Here is a tiny trained network, its code and every weight. The questions are about switching its units off for an input and a target symbol, where a switched-off unit gives its printed mean instead of its output.

import numpy as np


def w(rows, s, z=0):
    codes = np.array(rows[::2]) - 128.0
    scale = np.full(codes.shape[1], s)
    scale[-1] = z or s
    return codes * scale


def norm(h):
    return h / np.sqrt((h * h).mean(-1, keepdims=True) + 1e-5)


def f(y):
    return np.maximum(y, 0)


def softmax(a):
    e = np.exp(a - a.max(-1, keepdims=True))
    return e / e.sum(-1, keepdims=True)


def log_softmax(a):
    a = a - a.max(-1, keepdims=True)
    return a - np.log(np.exp(a).sum(-1, keepdims=True))


def net(x, mask):
    ids = ['αβγδεζηθλμξστψω'.index(c) for c in x.split()]
    T = len(ids)
    res = E[ids] + P[:T]
    u = 0
    for l in range(2):
        q, k, v = (norm(res) @ M[l].T for M in (Q, K, V))
        z = softmax(np.where(np.tri(T) > 0, q @ k.T / 3**0.5, -1e9)) @ v
        res = res + np.where(mask[u], z, O[l][:, -1]) @ O[l][:, :-1]
        u += 1
        y = f(norm(res) @ A[l][:, :-1].T + A[l][:, -1])
        res = res + np.where(mask[u : u + 16], y, B[l][:, -1]) @ B[l][:, :-1]
        u += 16
    return log_softmax(norm(res)[-1] @ U[:, :-1].T + U[:, -1])


Q, K, V, O, A, B = {}, {}, {}, {}, {}, {}
E = w([
[122,128,146],'α',
[142,90,100],'β',
[118,115,138],'γ',
[165,119,65],'δ',
[254,125,147],'ε',
[109,108,115],'ζ',
[16,174,149],'η',
[122,131,147],'θ',
[122,145,90],'λ',
[133,107,159],'μ',
[107,144,122],'ξ',
[169,74,144],'σ',
[134,129,122],'τ',
[125,174,115],'ψ',
[136,133,120],'ω',
],0.042)
P = w([
[161,227,93],'0',
[160,5,191],'1',
[159,1,190],'2',
[163,3,190],'3',
[165,4,188],'4',
[166,5,184],'5',
[167,9,183],'6',
[168,12,181],'7',
],0.0049)
Q[0] = w([
[37,211,133],'L0H1',
[93,175,156],'L0H1',
[85,254,19],'L0H1',
],0.0075)
K[0] = w([
[48,3,64],'L0H1',
[123,61,111],'L0H1',
[57,14,202],'L0H1',
],0.0064)
V[0] = w([
[78,82,148],'L0H1',
[140,107,167],'L0H1',
[4,118,98],'L0H1',
],0.0027)
O[0] = w([
[20,139,97,15],'L0H1',
[58,103,250,80],'L0H1',
[21,170,190,1],'L0H1',
],0.0021,0.00061)
A[0] = w([
[114,115,226,98],'L0N1',
[92,248,106,122],'L0N2',
[89,157,4,2],'L0N3',
[80,128,96,142],'L0N4',
[109,144,191,154],'L0N5',
[118,143,138,101],'L0N6',
[13,169,151,10],'L0N7',
[154,15,100,91],'L0N8',
[22,179,120,105],'L0N9',
[120,90,203,168],'L0N10',
[127,224,96,41],'L0N11',
[10,62,137,135],'L0N12',
[154,142,87,40],'L0N13',
[75,28,146,2],'L0N14',
[222,110,2,140],'L0N15',
[103,144,16,47],'L0N16',
],0.0075,0.0062)
B[0] = w([
[113,131,16,154],'L0N1',
[143,67,167,164],'L0N2',
[6,137,34,148],'L0N3',
[95,139,157,154],'L0N4',
[84,100,68,156],'L0N5',
[115,130,113,128],'L0N6',
[43,147,253,140],'L0N7',
[106,202,117,206],'L0N8',
[103,154,190,155],'L0N9',
[67,152,54,197],'L0N10',
[185,115,197,137],'L0N11',
[241,222,163,177],'L0N12',
[137,138,157,128],'L0N13',
[30,123,62,137],'L0N14',
[32,111,103,254],'L0N15',
[53,126,46,154],'L0N16',
],0.0064,0.0067)
Q[1] = w([
[202,14,169],'L1H1',
[165,79,210],'L1H1',
[251,136,182],'L1H1',
],0.019)
K[1] = w([
[140,5,140],'L1H1',
[111,69,171],'L1H1',
[181,75,195],'L1H1',
],0.02)
V[1] = w([
[99,226,180],'L1H1',
[2,72,222],'L1H1',
[174,232,183],'L1H1',
],0.0052)
O[1] = w([
[125,202,53,99],'L1H1',
[197,235,253,145],'L1H1',
[183,107,19,2],'L1H1',
],0.0055,0.0023)
A[1] = w([
[143,185,94,68],'L1N1',
[124,126,128,103],'L1N2',
[112,108,133,95],'L1N3',
[107,62,173,97],'L1N4',
[103,140,107,92],'L1N5',
[138,59,132,44],'L1N6',
[138,148,91,125],'L1N7',
[235,171,69,165],'L1N8',
[112,83,166,57],'L1N9',
[113,164,183,110],'L1N10',
[147,140,77,89],'L1N11',
[125,84,163,98],'L1N12',
[250,83,126,47],'L1N13',
[185,65,105,165],'L1N14',
[167,67,94,2],'L1N15',
[112,147,148,128],'L1N16',
],0.017,0.0068)
B[1] = w([
[133,151,195,168],'L1N1',
[135,120,131,128],'L1N2',
[144,134,149,155],'L1N3',
[112,102,150,215],'L1N4',
[159,146,128,196],'L1N5',
[98,167,103,178],'L1N6',
[105,130,153,185],'L1N7',
[162,225,40,233],'L1N8',
[131,168,119,163],'L1N9',
[189,119,130,189],'L1N10',
[99,83,150,176],'L1N11',
[117,151,121,173],'L1N12',
[247,105,182,196],'L1N13',
[163,85,73,253],'L1N14',
[5,147,90,173],'L1N15',
[148,104,118,172],'L1N16',
],0.014,0.0048)
U = w([
[158,167,140,198],'α',
[124,27,77,31],'β',
[64,70,190,53],'γ',
[172,155,15,2],'δ',
[207,144,86,141],'ε',
[164,124,130,163],'ζ',
[64,211,204,77],'η',
[154,95,157,187],'θ',
[82,179,105,207],'λ',
[125,97,214,154],'μ',
[146,204,183,189],'ξ',
[181,37,119,77],'σ',
[95,97,161,162],'τ',
[151,254,87,42],'ψ',
[147,104,151,179],'ω',
],0.025,0.0081)

Each question gives the input, a string of symbols that net reads in full, and the target symbol t.
The units are the heads (3 rows each of Q, K, V and O) and the neurons (one row each of A and B). Each row of codes is followed by its name. A weight is (code - 128) times the scale printed after its matrix; where a second scale follows, it is the last column's (O, A, B and U).
mask holds one flag per unit, layer by layer, with each layer's heads first. A switched-off unit (its flag False) gives its mean, the last column of its rows in O or B, instead of its output. The means were averaged over made-up inputs and are rounded, as every weight is.
A unit's drop is (log p(t) with every unit on - log p(t) with that unit switched off) / (log p(t) with every unit on - log p(t) with every unit switched off).
The circuit of an input: a set's keep is (log p(t) with only the set's units on - log p(t) with every unit switched off) / (log p(t) with every unit on - log p(t) with every unit switched off). Starting from the 12 units with the biggest drops (on a tie, the unit counted first), units are removed one at a time, each time the one whose removal leaves the highest keep (on an exact tie, the one counted first), for as long as the keep stays at least 0.8.
units of the circuit, in order: the units of the circuit, biggest drop first
top k neurons: the k neurons with the biggest drops, biggest first
k most important neurons of layer l: the k neurons of layer l with the biggest drops, biggest first
input ψ ε τ ω ω θ, target δ: units of the circuit, in order => L1H1
input ε θ β θ, target μ: 4 most important neurons of layer 0 => L0N8, L0N5, L0N1, L0N9
input γ τ α σ λ θ, target ψ: units of the circuit, in order => L0N12, L1H1
input γ ε β ε ω τ δ α, target ψ: top 4 neurons => L0N10, L0N1, L0N12, L0N15
input τ λ τ, target γ: units of the circuit, in order => L1N8, L1N14
input τ τ ε ξ α, target γ: top 2 neurons => L1N8, L0N12
input ε τ ε λ δ ω α θ, target μ: top 4 neurons => L1N8, L0N8, L1N14, L0N12
input ε σ ζ, target μ: units of the circuit, in order => L1N8, L1H1, L0N12
input ω σ β ψ τ ζ α, target β: units of the circuit, in order => L1H1, L1N8
input λ ξ ξ σ β τ γ, target λ: units of the circuit, in order => L0N10, L0N1, L1N14
input ζ ψ α ψ δ ζ λ γ, target η: 2 most important neurons of layer 1 => L1N14, L1N8
input ε ξ τ λ σ δ β τ, target μ: units of the circuit, in order => L1N8, L1N14
input λ β α γ μ α, target λ: top 2 neurons => L0N1, L1N13
input τ σ β λ ε ζ, target γ: most important neuron of layer 0 => L0N8
input θ λ σ θ, target ξ: 2 most important neurons of layer 0 => L0N15, L0N12
input τ λ θ λ μ τ ζ, target γ: top 4 neurons => L1N8, L1N14, L0N14, L0N8
input λ λ θ, target λ: 2 most important neurons of layer 1 => L1N13, L1N14
input η λ β η α ε γ, target ε: top 3 neurons => L0N12, L0N15, L0N8
input θ ε ω τ, target ξ: top 2 neurons => L0N1, L0N15
input ω μ τ β δ ω, target β: units of the circuit, in order => L1N8
input γ β ξ τ ω, target ψ: 3 most important neurons of layer 0 => L0N12, L0N1, L0N7
input τ τ α θ, target γ: top 3 neurons => L1N8, L0N5, L0N12
input ζ ψ μ ω τ, target η: 3 most important neurons of layer 1 => L1N14, L1N8, L1N13
